Here is a tiny trained network, its code and every weight. The questions are about switching its units off for an input and a class, where a switched-off unit gives its printed mean instead of its output.

import numpy as np


def w(rows, s, z=0):
    codes = np.array(rows[::2]) - 128.0
    scale = np.full(codes.shape[1], s)
    scale[-1] = z or s
    return codes * scale


def f(y):
    return y / 2 * (1 + np.tanh(0.7978845608 * (y + 0.044715 * y**3)))


def log_softmax(a):
    a = a - a.max(-1, keepdims=True)
    return a - np.log(np.exp(a).sum(-1, keepdims=True))


def net(x, mask):
    res = np.array(x, float).reshape(1, 6) / 4 @ E
    y = f(res @ A[0][:, :-1].T + A[0][:, -1])
    res = res + np.where(mask, y, B[0][:, -1]) @ B[0][:, :-1]
    return log_softmax(res[-1] @ U[:, :-1].T + U[:, -1])


A, B = {}, {}
E = w([
[100,186,116,166,148,233,92],'x0',
[158,141,58,57,255,141,121],'x1',
[136,90,94,197,174,141,205],'x2',
[88,204,174,72,122,164,222],'x3',
[6,59,79,159,113,155,92],'x4',
[102,226,211,157,137,84,79],'x5',
],0.0092)
A[0] = w([
[119,112,129,79,166,129,151,185],'N1',
[155,89,131,98,125,117,140,229],'N2',
[121,131,149,136,127,166,109,106],'N3',
[144,153,171,134,119,132,150,82],'N4',
[161,52,111,142,99,88,154,173],'N5',
[123,177,159,117,197,169,105,158],'N6',
[130,119,125,153,126,90,127,79],'N7',
[122,116,95,189,196,78,137,47],'N8',
[88,119,57,43,150,157,169,136],'N9',
[97,117,109,194,89,250,150,198],'N10',
[184,105,117,112,122,110,125,181],'N11',
[138,149,176,79,110,163,126,231],'N12',
[108,143,172,125,61,121,127,115],'N13',
[176,143,147,99,138,88,111,33],'N14',
[90,133,205,107,71,123,140,253],'N15',
[94,133,202,171,86,104,120,206],'N16',
[153,134,95,136,98,130,107,174],'N17',
[150,138,189,141,147,130,191,137],'N18',
[107,153,60,156,131,147,189,88],'N19',
[60,106,113,141,147,189,139,83],'N20',
[147,176,189,125,137,140,228,187],'N21',
],0.014,0.004)
B[0] = w([
[147,132,52,139,154,118,194,183],'N1',
[141,198,117,150,168,123,145,186],'N2',
[74,183,129,147,124,149,102,140],'N3',
[142,138,114,122,137,83,113,157],'N4',
[122,177,167,90,217,172,137,223],'N5',
[45,116,52,153,226,226,112,180],'N6',
[162,164,139,72,125,117,113,140],'N7',
[127,221,164,60,119,154,90,169],'N8',
[193,102,81,130,178,79,240,239],'N9',
[40,100,108,200,66,131,204,248],'N10',
[141,181,78,158,180,116,129,178],'N11',
[116,192,130,55,162,146,86,189],'N12',
[110,253,133,143,52,78,51,187],'N13',
[105,115,59,155,123,154,168,167],'N14',
[145,214,124,74,60,64,67,220],'N15',
[117,196,91,156,51,37,166,211],'N16',
[121,181,140,131,144,129,174,149],'N17',
[223,87,165,123,140,77,143,178],'N18',
[109,53,137,143,95,137,193,180],'N19',
[122,119,93,140,103,167,195,200],'N20',
[255,32,208,29,193,30,201,221],'N21',
],0.0084,0.014)
U = w([
[86,179,103,99,178,219,51,162],'0',
[134,57,156,138,108,152,99,2],'1',
[89,122,37,194,146,159,181,219],'2',
[128,39,162,119,129,178,185,65],'3',
[201,140,129,85,197,99,149,220],'4',
[124,164,159,117,12,64,96,178],'5',
[110,144,143,207,151,175,136,34],'6',
[123,71,198,138,179,161,124,23],'7',
],0.011,0.0033)

Each question gives the input, the list of numbers given to net, and the class t.
The units are the neurons (one row each of A and B). Each row of codes is followed by its name. A weight is (code - 128) times the scale printed after its matrix; where a second scale follows, it is the last column's (A, B and U).
mask holds one flag per neuron, in row order. A switched-off neuron (its flag False) gives its mean, the last column of its row in B, instead of its output. The means were averaged over made-up inputs and are rounded, as every weight is.
A unit's drop is (log p(t) with every unit on - log p(t) with that unit switched off) / (log p(t) with every unit on - log p(t) with every unit switched off).
The circuit of an input: a set's keep is (log p(t) with only the set's units on - log p(t) with every unit switched off) / (log p(t) with every unit on - log p(t) with every unit switched off). Starting from the 12 units with the biggest drops (on a tie, the unit counted first), units are removed one at a time, each time the one whose removal leaves the highest keep (on an exact tie, the one counted first), for as long as the keep stays at least 0.8.
units of the circuit, in order: the units of the circuit, biggest drop first
most important unit: the unit with the biggest drop
top k neurons: the k neurons with the biggest drops, biggest first
drop when u is switched off: that unit's drop, to one decimal
input [-1,8,1,-7,7,-2], class 4: units of the circuit, in order => [N10]
input [3,2,6,7,2,-5], class 3: units of the circuit, in order => [N21; N19]
input [5,-1,3,-4,-6,-4], class 6: units of the circuit, in order => [N9; N21; N1]
input [-3,5,1,-2,-2,3], class 0: units of the circuit, in order => [N21; N9]
input [-3,1,-5,7,-1,7], class 5: top 2 neurons => [N15; N13]
input [2,8,1,-5,6,5], class 0: top 2 neurons => [N8; N10]
input [-8,4,-8,-7,-1,7], class 5: top 2 neurons => [N21; N9]
input [6,6,-8,3,7,2], class 2: top 2 neurons => [N9; N20]
input [3,6,3,3,0,1], class 2: top 3 neurons => [N6; N15; N5]
input [8,7,8,8,-2,3], class 3: top 4 neurons => [N21; N19; N6; N10]
input [5,1,-7,8,3,6], class 0: top 2 neurons => [N6; N12]
input [7,-2,-7,0,-5,-1], class 0: top 2 neurons => [N6; N12]
input [-6,2,1,-4,6,-7], class 4: top 2 neurons => [N5; N10]
input [-2,-8,6,5,1,-5], class 5: most important unit => N15
input [3,4,-3,-2,-5,-1], class 0: drop when N21 is switched off => 0.2
input [6,2,1,4,-4,-6], class 3: drop when N21 is switched off => 0.4
